[[131 108 119 138]
 [158 120 146 138]
 [128 112 146 138]
 [124 115 125 138]
 [125 125 142 138]]
|
[131 120 146 138]

[[124 128]
 [108 128]
 [103 126]]
|
[124 128]

[[109 146 134]
 [ 98 155 135]]
|
[109 155]

[[114 109 127 139 140]
 [155 113 136 119 124]
 [140 123 144 124 116]]
|
[114 113 144]

[[136 129]
 [126 119]
 [135 149]
 [131 124]]
|
[136 119]

[[110 101]
 [126 137]]
|
[110 137]

[[119 115 108]
 [134 128 104]
 [142 116 110]]
|
[119 128 110]

[[155 137 126 111]
 [101 111 137 138]
 [102 102 141 152]
 [133 147 119 108]
 [115 152 152 120]]
|
[155 111 141 108]

[[140 114 128]
 [105 131 127]]
|
[140 131]
---
[[123 153 125]
 [111 129 148]
 [114 148 137]]
|
[[125 153 123]
 [148 129 111]
 [137 148 114]]

[[126 135]
 [156 135]
 [118 131]
 [114 121]
 [146 134]
 [131 133]
 [103 122]
 [111 117]
 [108 119]
 [125 127]
 [116 133]
 [137 128]]
|
[[135 126]
 [135 156]
 [131 118]
 [121 114]
 [134 146]
 [133 131]
 [122 103]
 [117 111]
 [119 108]
 [127 125]
 [133 116]
 [128 137]]

[[128 139 127 123 125 111 133 122 141 108 118 137 132]
 [146 127 126 118 128 127 127 134 131 129 129 135 121]
 [112 135 132 131 139 137 130 123 121 139 127 125 136]
 [121 110 127 138 128 133 135 129 119 134 133 111 122]
 [118 146 131 120 133 122 120 112 133 124 103 143 138]
 [147 121 111 134 117 124 140 120 129 124 125 126 108]
 [130 147 134 119 131 132 117 123 128 134 116 140 139]]
|
[[132 137 118 108 141 122 133 111 125 123 127 139 128]
 [121 135 129 129 131 134 127 127 128 118 126 127 146]
 [136 125 127 139 121 123 130 137 139 131 132 135 112]
 [122 111 133 134 119 129 135 133 128 138 127 110 121]
 [138 143 103 124 133 112 120 122 133 120 131 146 118]
 [108 126 125 124 129 120 140 124 117 134 111 121 147]
 [139 140 116 134 128 123 117 132 131 119 134 147 130]]

[[142 116 142 121 141 124 128 120 140]
 [113 136 108 132 107 133 137 133 117]
 [147 148 149 150 152 129 127 137 127]]
|
[[140 120 128 124 141 121 142 116 142]
 [117 133 137 133 107 132 108 136 113]
 [127 137 127 129 152 150 149 148 147]]

[[135 125 125 134 129 138]
 [135 136 120 123 132 129]
 [138 122 126 140 119 129]
 [124 129 136 117 122 135]
 [137 119 128 134 142 129]
 [121 119 132 137 134 122]
 [128 119 133 133 117 125]
 [117 136 121 128 128 136]
 [137 130 121 149 123 123]
 [131 123 133 133 142 138]
 [138 131 124 124 138 131]]
|
[[138 129 134 125 125 135]
 [129 132 123 120 136 135]
 [129 119 140 126 122 138]
 [135 122 117 136 129 124]
 [129 142 134 128 119 137]
 [122 134 137 132 119 121]
 [125 117 133 133 119 128]
 [136 128 128 121 136 117]
 [123 123 149 121 130 137]
 [138 142 133 133 123 131]
 [131 138 124 124 131 138]]

[[129 107]
 [151 124]
 [149 113]
 [130 150]
 [114 132]
 [133 115]
 [146 149]
 [110 111]
 [135 135]]
|
[[107 129]
 [124 151]
 [113 149]
 [150 130]
 [132 114]
 [115 133]
 [149 146]
 [111 110]
 [135 135]]

[[148 114 114 147 136 127]
 [125 132 129 131 115 139]
 [151 141 130 126 133 137]]
|
[[127 136 147 114 114 148]
 [139 115 131 129 132 125]
 [137 133 126 130 141 151]]

[[105 125]
 [136 119]
 [133 132]
 [120 133]
 [144 137]]
|
[[125 105]
 [119 136]
 [132 133]
 [133 120]
 [137 144]]
---
[[123 132 150 132 111 119 137 107 125]
 [124 132 144 132 116 122 136 124 127]
 [125 132 142 132 117 122 135 122 128]
 [124 132 145 131 115 121 136 141 127]
 [126 132 139 132 120 124 134 122 128]
 [124 132 147 131 114 120 137 139 127]
 [125 132 141 132 118 123 135 122 128]
 [126 132 140 132 119 123 134 107 128]
 [126 132 138 132 121 124 133 137 128]
 [123 132 148 132 112 120 137 135 126]]
|
[[132 150 132 111 119 137 107 125 123]
 [132 144 132 116 122 136 124 127 124]
 [132 142 132 117 122 135 122 128 125]
 [132 145 131 115 121 136 141 127 124]
 [132 139 132 120 124 134 122 128 126]
 [132 147 131 114 120 137 139 127 124]
 [132 141 132 118 123 135 122 128 125]
 [132 140 132 119 123 134 107 128 126]
 [132 138 132 121 124 133 137 128 126]
 [132 148 132 112 120 137 135 126 123]]

[[116 151 122 110 114 132 125 118 151]
 [121 114 153 127 132 129 145 141 127]
 [138 110 134 136 137 123 128 138 116]
 [125 120 133 126 139 113 140 117 125]
 [131 129 118 130 137 110 127 112 128]]
|
[[151 122 110 114 132 125 118 151 116]
 [114 153 127 132 129 145 141 127 121]
 [110 134 136 137 123 128 138 116 138]
 [120 133 126 139 113 140 117 125 125]
 [129 118 130 137 110 127 112 128 131]]

[[147 115 130 133 125 126]
 [143 115 128 133 128 128]
 [137 157 129 129 129 129]
 [103 117 130 108 127 126]
 [138 113 126 127 129 131]
 [122 114 128 139 130 128]
 [137 132 129  99 128 130]]
|
[[115 130 133 125 126 147]
 [115 128 133 128 128 143]
 [157 129 129 129 129 137]
 [117 130 108 127 126 103]
 [113 126 127 129 131 138]
 [114 128 139 130 128 122]
 [132 129  99 128 130 137]]

[[103 109]
 [133 132]
 [108 110]
 [135 132]
 [132 133]]
|
[[109 103]
 [132 133]
 [110 108]
 [132 135]
 [133 132]]

[[114 127 135 131 132 123 136 118 142 134 143 116 142 158 140 116]
 [131 117 145 140 119 134 114 132 125 142 134 131 141 128 126 130]
 [135 151 115 122 143 136 135 124 152 116 133 133 125 125 139 135]]
|
[[127 135 131 132 123 136 118 142 134 143 116 142 158 140 116 114]
 [117 145 140 119 134 114 132 125 142 134 131 141 128 126 130 131]
 [151 115 122 143 136 135 124 152 116 133 133 125 125 139 135 135]]

[[122 136]
 [147 119]
 [118 134]
 [105 149]
 [129 126]]
|
[[136 122]
 [119 147]
 [134 118]
 [149 105]
 [126 129]]

[[129 134 137 125 151 132 140 127 121 128]
 [135 135 115 126 119 121 145 127 130 114]
 [140 122 143 146 141 140 124 137 133 147]
 [132 131 144 120 146 128 142 132 132 124]
 [123 121 102 129 115 126 112 128 121 132]
 [113 138 127 125 129 136 110 135 120 146]]
|
[[134 137 125 151 132 140 127 121 128 129]
 [135 115 126 119 121 145 127 130 114 135]
 [122 143 146 141 140 124 137 133 147 140]
 [131 144 120 146 128 142 132 132 124 132]
 [121 102 129 115 126 112 128 121 132 123]
 [138 127 125 129 136 110 135 120 146 113]]

[[117 147 133 125 125 147 132]
 [122 128 115 124 126 128 127]
 [126 120 120 124 125 147 127]
 [126 142 148 135 131 128 125]
 [120 137 129 125 129 120 124]
 [115 137 133 133 126 135 132]
 [118 119 130 124 125 114 125]
 [120 103 133 120 131 133 130]
 [124 124 121 132 131 129 129]]
|
[[147 133 125 125 147 132 117]
 [128 115 124 126 128 127 122]
 [120 120 124 125 147 127 126]
 [142 148 135 131 128 125 126]
 [137 129 125 129 120 124 120]
 [137 133 133 126 135 132 115]
 [119 130 124 125 114 125 118]
 [103 133 120 131 133 130 120]
 [124 121 132 131 129 129 124]]

[[105 105 121 132 141]
 [128 150 111 143 126]
 [123 111 142 127 136]
 [138 140 155 150 134]
 [127 143 133 153 131]
 [131 107 150 115 134]
 [147 133 128 105 118]
 [131 136 149 151 136]
 [104 127 114 156 140]]
|
[[105 121 132 141 105]
 [150 111 143 126 128]
 [111 142 127 136 123]
 [140 155 150 134 138]
 [143 133 153 131 127]
 [107 150 115 134 131]
 [133 128 105 118 147]
 [136 149 151 136 131]
 [127 114 156 140 104]]
